Below is a small trained network, with its code and all its weights. Each question gives an input and a target symbol and asks what happens when units are switched off, that is, made to give their printed mean instead of their output.

import numpy as np


def w(rows, s, z=0):
    codes = np.array(rows[::2]) - 128.0
    scale = np.full(codes.shape[1], s)
    scale[-1] = z or s
    return codes * scale


def norm(h):
    return h / np.sqrt((h * h).mean(-1, keepdims=True) + 1e-5)


def f(y):
    return y / 2 * (1 + np.tanh(0.7978845608 * (y + 0.044715 * y**3)))


def softmax(a):
    e = np.exp(a - a.max(-1, keepdims=True))
    return e / e.sum(-1, keepdims=True)


def log_softmax(a):
    a = a - a.max(-1, keepdims=True)
    return a - np.log(np.exp(a).sum(-1, keepdims=True))


def net(x, mask):
    ids = ['αβδζηθμξπτφψω'.index(c) for c in x.split()]
    T = len(ids)
    res = E[ids] + P[:T]
    r = norm(res)
    for j in range(3):
        rows = slice(4 * j, 4 * j + 4)
        q, k, v = (r @ M[0][rows].T for M in (Q, K, V))
        z = softmax(np.where(np.tri(T) > 0, q @ k.T / 4**0.5, -1e9)) @ v
        o = O[0][rows]
        res = res + np.where(mask[j], z, o[:, -1]) @ o[:, :-1]
    y = f(norm(res) @ A[0][:, :-1].T + A[0][:, -1])
    res = res + np.where(mask[3:15], y, B[0][:, -1]) @ B[0][:, :-1]
    return log_softmax(norm(res)[-1] @ U[:, :-1].T + U[:, -1])


Q, K, V, O, A, B = {}, {}, {}, {}, {}, {}
E = w([
[163,136,144],'α',
[113,113,154],'β',
[182,170,94],'δ',
[111,110,152],'ζ',
[117,123,165],'η',
[129,127,167],'θ',
[164,142,139],'μ',
[184,160,108],'ξ',
[71,80,91],'π',
[253,113,99],'τ',
[255,112,156],'φ',
[144,22,55],'ψ',
[143,16,54],'ω',
],0.015)
P = w([
[85,160,99],'0',
[68,174,56],'1',
[157,92,253],'2',
[122,134,110],'3',
[101,138,32],'4',
[139,106,197],'5',
[124,134,117],'6',
[99,149,45],'7',
[139,98,179],'8',
[121,128,122],'9',
[98,156,51],'10',
[105,111,196],'11',
[117,134,122],'12',
],0.022)
Q[0] = w([
[170,64,87],'head 1',
[150,106,198],'head 1',
[116,146,128],'head 1',
[121,146,161],'head 1',
[147,140,46],'head 2',
[154,236,47],'head 2',
[124,13,165],'head 2',
[143,3,130],'head 2',
[153,168,170],'head 3',
[77,108,126],'head 3',
[145,130,210],'head 3',
[100,94,48],'head 3',
],0.014)
K[0] = w([
[139,107,106],'head 1',
[63,248,105],'head 1',
[136,113,137],'head 1',
[114,154,131],'head 1',
[155,159,44],'head 2',
[108,130,50],'head 2',
[177,110,190],'head 2',
[202,103,173],'head 2',
[114,168,145],'head 3',
[102,92,143],'head 3',
[84,203,137],'head 3',
[166,54,107],'head 3',
],0.017)
V[0] = w([
[145,108,126],'head 1',
[155,52,29],'head 1',
[194,45,49],'head 1',
[140,146,171],'head 1',
[70,125,113],'head 2',
[40,184,58],'head 2',
[89,51,128],'head 2',
[67,81,130],'head 2',
[122,129,125],'head 3',
[196,254,152],'head 3',
[171,231,137],'head 3',
[154,187,135],'head 3',
],0.0071)
O[0] = w([
[141,115,105,127],'head 1',
[106,41,76,251],'head 1',
[120,36,52,211],'head 1',
[147,147,123,67],'head 1',
[169,139,112,115],'head 2',
[233,118,80,88],'head 2',
[172,174,136,143],'head 2',
[167,163,123,128],'head 2',
[141,133,134,135],'head 3',
[251,192,156,5],'head 3',
[216,171,144,48],'head 3',
[194,161,145,79],'head 3',
],0.014,0.0026)
A[0] = w([
[66,180,118,121],'neuron 1',
[107,129,213,180],'neuron 2',
[112,189,117,96],'neuron 3',
[176,35,251,2],'neuron 4',
[148,72,193,116],'neuron 5',
[136,140,155,90],'neuron 6',
[129,124,134,118],'neuron 7',
[109,129,125,111],'neuron 8',
[181,51,206,141],'neuron 9',
[140,115,120,115],'neuron 10',
[129,150,130,139],'neuron 11',
[125,123,105,129],'neuron 12',
],0.034,0.0074)
B[0] = w([
[101,182,137,181],'neuron 1',
[91,60,183,255],'neuron 2',
[70,110,171,135],'neuron 3',
[242,2,128,237],'neuron 4',
[196,152,154,202],'neuron 5',
[131,85,54,137],'neuron 6',
[130,128,122,126],'neuron 7',
[120,144,127,145],'neuron 8',
[119,156,211,222],'neuron 9',
[134,152,148,140],'neuron 10',
[142,113,142,128],'neuron 11',
[127,149,154,166],'neuron 12',
],0.051,0.011)
U = w([
[208,36,131,180],'α',
[152,55,144,130],'β',
[129,97,148,38],'δ',
[102,136,151,41],'ζ',
[162,180,132,54],'η',
[117,159,132,1],'θ',
[152,192,156,67],'μ',
[166,176,115,57],'ξ',
[102,252,86,179],'π',
[218,164,26,229],'τ',
[203,180,67,179],'φ',
[129,89,16,190],'ψ',
[123,84,22,192],'ω',
],0.012,0.0029)

Each question gives the input, a string of symbols that net reads in full, and the target symbol t.
The units are the heads (4 rows each of Q, K, V and O) and the neurons (one row each of A and B). Each row of codes is followed by its name. A weight is (code - 128) times the scale printed after its matrix; where a second scale follows, it is the last column's (O, A, B and U).
mask holds one flag per unit, heads first, then neurons. A switched-off unit (its flag False) gives its mean, the last column of its rows in O or B, instead of its output. The means were averaged over made-up inputs and are rounded, as every weight is.
A unit's drop is (log p(t) with every unit on - log p(t) with that unit switched off) / (log p(t) with every unit on - log p(t) with every unit switched off).
The circuit of an input: a set's keep is (log p(t) with only the set's units on - log p(t) with every unit switched off) / (log p(t) with every unit on - log p(t) with every unit switched off). Starting from the 12 units with the biggest drops (on a tie, the unit counted first), units are removed one at a time, each time the one whose removal leaves the highest keep (on an exact tie, the one counted first), for as long as the keep stays at least 0.8.
circuit, biggest first: the units of the circuit, biggest drop first
most important unit: the unit with the biggest drop
k most important neurons: the k neurons with the biggest drops, biggest first
drop when u is switched off: that unit's drop, to one decimal
input ψ π π π β, target π: most important unit => neuron 4
input η μ π π μ, target π: circuit, biggest first => [neuron 4; neuron 2]
input ψ β α π ξ, target π: circuit, biggest first => [neuron 4; neuron 2]
input π α ω ζ π β α π ω δ, target τ: circuit, biggest first => [neuron 2; neuron 9; head 2; neuron 4]
input θ φ ψ φ ζ, target ψ: 2 most important neurons => [neuron 9; neuron 5]
input τ η ω ω ξ, target ω: 4 most important neurons => [neuron 9; neuron 5; neuron 4; neuron 2]
input π ψ φ τ β π μ ψ, target ψ: 2 most important neurons => [neuron 9; neuron 5]
input μ π π π ω, target ω: circuit, biggest first => [neuron 9; neuron 4; neuron 2; head 3]
input β δ δ ψ ψ δ τ τ ξ ψ τ, target ψ: 2 most important neurons => [neuron 9; neuron 5]
input δ ξ τ τ β, target τ: 3 most important neurons => [neuron 2; neuron 9; neuron 4]
input ω ω ξ ζ τ ψ ω η, target ω: 3 most important neurons => [neuron 9; neuron 4; neuron 2]
input φ τ π π π π α η, target π: 2 most important neurons => [neuron 4; neuron 2]
input φ τ π τ β, target τ: 4 most important neurons => [neuron 2; neuron 9; neuron 4; neuron 1]
input η β ψ ψ ω π ψ φ, target ψ: most important unit => neuron 9
input π ζ π ζ φ τ ζ β τ ξ η, target τ: circuit, biggest first => [neuron 2; head 2; neuron 9; neuron 4]
input τ δ ζ μ π ξ ω β ω ω τ, target ω: 3 most important neurons => [neuron 9; neuron 4; neuron 5]
input ζ β η δ η π ψ τ, target ω: 2 most important neurons => [neuron 9; neuron 5]
input θ α τ δ ξ, target τ: 3 most important neurons => [neuron 2; neuron 9; neuron 4]
input τ ζ τ φ π τ π π, target τ: 3 most important neurons => [neuron 2; neuron 9; neuron 4]
input η ξ δ π η ψ π θ, target ψ: most important unit => neuron 9
input β μ τ ω φ, target ω: drop when neuron 4 is switched off => 0.4
input α τ π ψ μ, target ψ: drop when head 3 is switched off => 0.1
input δ ξ α δ α ω β π ω β β, target ψ: drop when head 1 is switched off => 0.3
